Below are the code and all the weights of a small trained network. Each question names an input and a target symbol and asks about switching units off, where a switched-off unit gives its printed mean instead of its output.

import numpy as np


def w(rows, s, z=0):
    codes = np.array(rows[::2]) - 128.0
    scale = np.full(codes.shape[1], s)
    scale[-1] = z or s
    return codes * scale


def norm(h):
    return h / np.sqrt((h * h).mean(-1, keepdims=True) + 1e-5)


def f(y):
    return y / 2 * (1 + np.tanh(0.7978845608 * (y + 0.044715 * y**3)))


def softmax(a):
    e = np.exp(a - a.max(-1, keepdims=True))
    return e / e.sum(-1, keepdims=True)


def log_softmax(a):
    a = a - a.max(-1, keepdims=True)
    return a - np.log(np.exp(a).sum(-1, keepdims=True))


def net(x, mask):
    ids = ['ΓΘΛΞΠαημστφψ'.index(c) for c in x.split()]
    T = len(ids)
    res = E[ids] + P[:T]
    r = norm(res)
    for j in range(2):
        rows = slice(3 * j, 3 * j + 3)
        q, k, v = (r @ M[0][rows].T for M in (Q, K, V))
        z = softmax(np.where(np.tri(T) > 0, q @ k.T / 3**0.5, -1e9)) @ v
        o = O[0][rows]
        res = res + np.where(mask[j], z, o[:, -1]) @ o[:, :-1]
    y = f(norm(res) @ A[0][:, :-1].T + A[0][:, -1])
    res = res + np.where(mask[2:6], y, B[0][:, -1]) @ B[0][:, :-1]
    return log_softmax(norm(res)[-1] @ U[:, :-1].T + U[:, -1])


Q, K, V, O, A, B = {}, {}, {}, {}, {}, {}
E = w([
[87,96,177,101,165],'Γ',
[216,138,103,43,35],'Θ',
[198,98,135,134,91],'Λ',
[78,60,195,244,101],'Ξ',
[186,160,177,157,106],'Π',
[117,216,85,77,90],'α',
[152,124,20,166,41],'η',
[81,196,132,236,109],'μ',
[111,152,214,121,92],'σ',
[192,177,122,97,123],'τ',
[84,255,138,54,130],'φ',
[164,190,133,138,203],'ψ',
],0.021)
P = w([
[233,93,132,115,136],'0',
[203,115,144,115,164],'1',
[191,126,130,119,181],'2',
[175,128,132,115,197],'3',
[170,143,134,117,224],'4',
[154,152,127,129,242],'5',
[161,151,127,151,254],'6',
],0.0096)
Q[0] = w([
[73,127,170,205,115],'H0',
[71,84,163,84,42],'H0',
[135,188,253,122,170],'H0',
[130,131,229,148,248],'H1',
[136,183,38,94,203],'H1',
[235,57,180,62,90],'H1',
],0.03)
K[0] = w([
[54,95,133,204,89],'H0',
[144,52,149,108,49],'H0',
[85,140,254,162,192],'H0',
[79,170,206,165,221],'H1',
[165,178,75,122,190],'H1',
[232,132,229,69,100],'H1',
],0.028)
V[0] = w([
[86,95,202,96,93],'H0',
[169,95,249,105,147],'H0',
[83,43,112,71,234],'H0',
[158,87,46,187,132],'H1',
[148,77,144,116,170],'H1',
[107,170,155,221,104],'H1',
],0.017)
O[0] = w([
[2,59,177,159,106,73],'H0',
[105,137,238,64,164,251],'H0',
[120,16,100,55,143,100],'H0',
[247,95,253,220,68,71],'H1',
[82,106,198,89,138,151],'H1',
[152,234,159,174,56,145],'H1',
],0.011)
A[0] = w([
[189,117,101,58,118,104],'N0',
[112,22,183,182,209,63],'N1',
[169,23,8,214,91,3],'N2',
[209,35,49,28,5,50],'N3',
],0.025,0.0035)
B[0] = w([
[159,96,135,131,182,247],'N0',
[184,76,103,127,85,159],'N1',
[87,44,2,132,98,146],'N2',
[155,249,156,48,25,173],'N3',
],0.031,0.014)
U = w([
[95,6,119,50,114,95],'Γ',
[172,172,129,23,81,32],'Θ',
[125,112,90,128,124,83],'Λ',
[121,59,172,195,82,214],'Ξ',
[118,165,178,170,137,15],'Π',
[128,86,129,145,121,60],'α',
[124,109,30,161,90,249],'η',
[108,184,104,251,133,183],'μ',
[2,135,152,139,144,254],'σ',
[119,103,109,141,124,52],'τ',
[91,134,52,137,152,130],'φ',
[171,94,122,185,246,164],'ψ',
],0.0093,0.0034)

Each question gives the input, a string of symbols that net reads in full, and the target symbol t.
The units are the heads (3 rows each of Q, K, V and O) and the neurons (one row each of A and B). Each row of codes is followed by its name. A weight is (code - 128) times the scale printed after its matrix; where a second scale follows, it is the last column's (O, A, B and U).
mask holds one flag per unit, heads first, then neurons. A switched-off unit (its flag False) gives its mean, the last column of its rows in O or B, instead of its output. The means were averaged over made-up inputs and are rounded, as every weight is.
A unit's drop is (log p(t) with every unit on - log p(t) with that unit switched off) / (log p(t) with every unit on - log p(t) with every unit switched off).
The circuit of an input: a set's keep is (log p(t) with only the set's units on - log p(t) with every unit switched off) / (log p(t) with every unit on - log p(t) with every unit switched off). Starting from all 6 units, units are removed one at a time, each time the one whose removal leaves the highest keep (on an exact tie, the one counted first), for as long as the keep stays at least 0.8.
units of the circuit, in order: the units of the circuit, biggest drop first
top k neurons: the k neurons with the biggest drops, biggest first
which heads matter: for each layer, one digit per head in row order, 1 if its drop is at least 0.15 and else 0, layers parted by /
drop when u is switched off: that unit's drop, to one decimal
input σ Λ τ φ, target σ: units of the circuit, in order	H0, N0, N3
input α σ Π μ Ξ, target Ξ: top 2 neurons	N1, N3
input μ Γ Θ φ, target Γ: top neuron	N3
input σ Γ σ Λ Θ α, target η: units of the circuit, in order	H0, N2
input ψ τ τ ψ Π, target ψ: units of the circuit, in order	H0, N3, H1, N0
input ψ τ α, target ψ: which heads matter	00
input Π τ σ, target σ: which heads matter	11
input Ξ μ Γ, target Γ: drop when N0 is switched off	0.0
input Π ψ φ, target ψ: which heads matter	10
input σ τ Ξ τ α, target ψ: drop when N0 is switched off	0.1
input Γ Λ Π, target Γ: which heads matter	10
input σ Θ ψ σ φ σ φ, target σ: drop when H0 is switched off	0.4
input σ Π φ Π Γ Θ Ξ, target Ξ: drop when H0 is switched off	0.3
input Θ ψ Ξ Λ Π, target ψ: units of the circuit, in order	N3
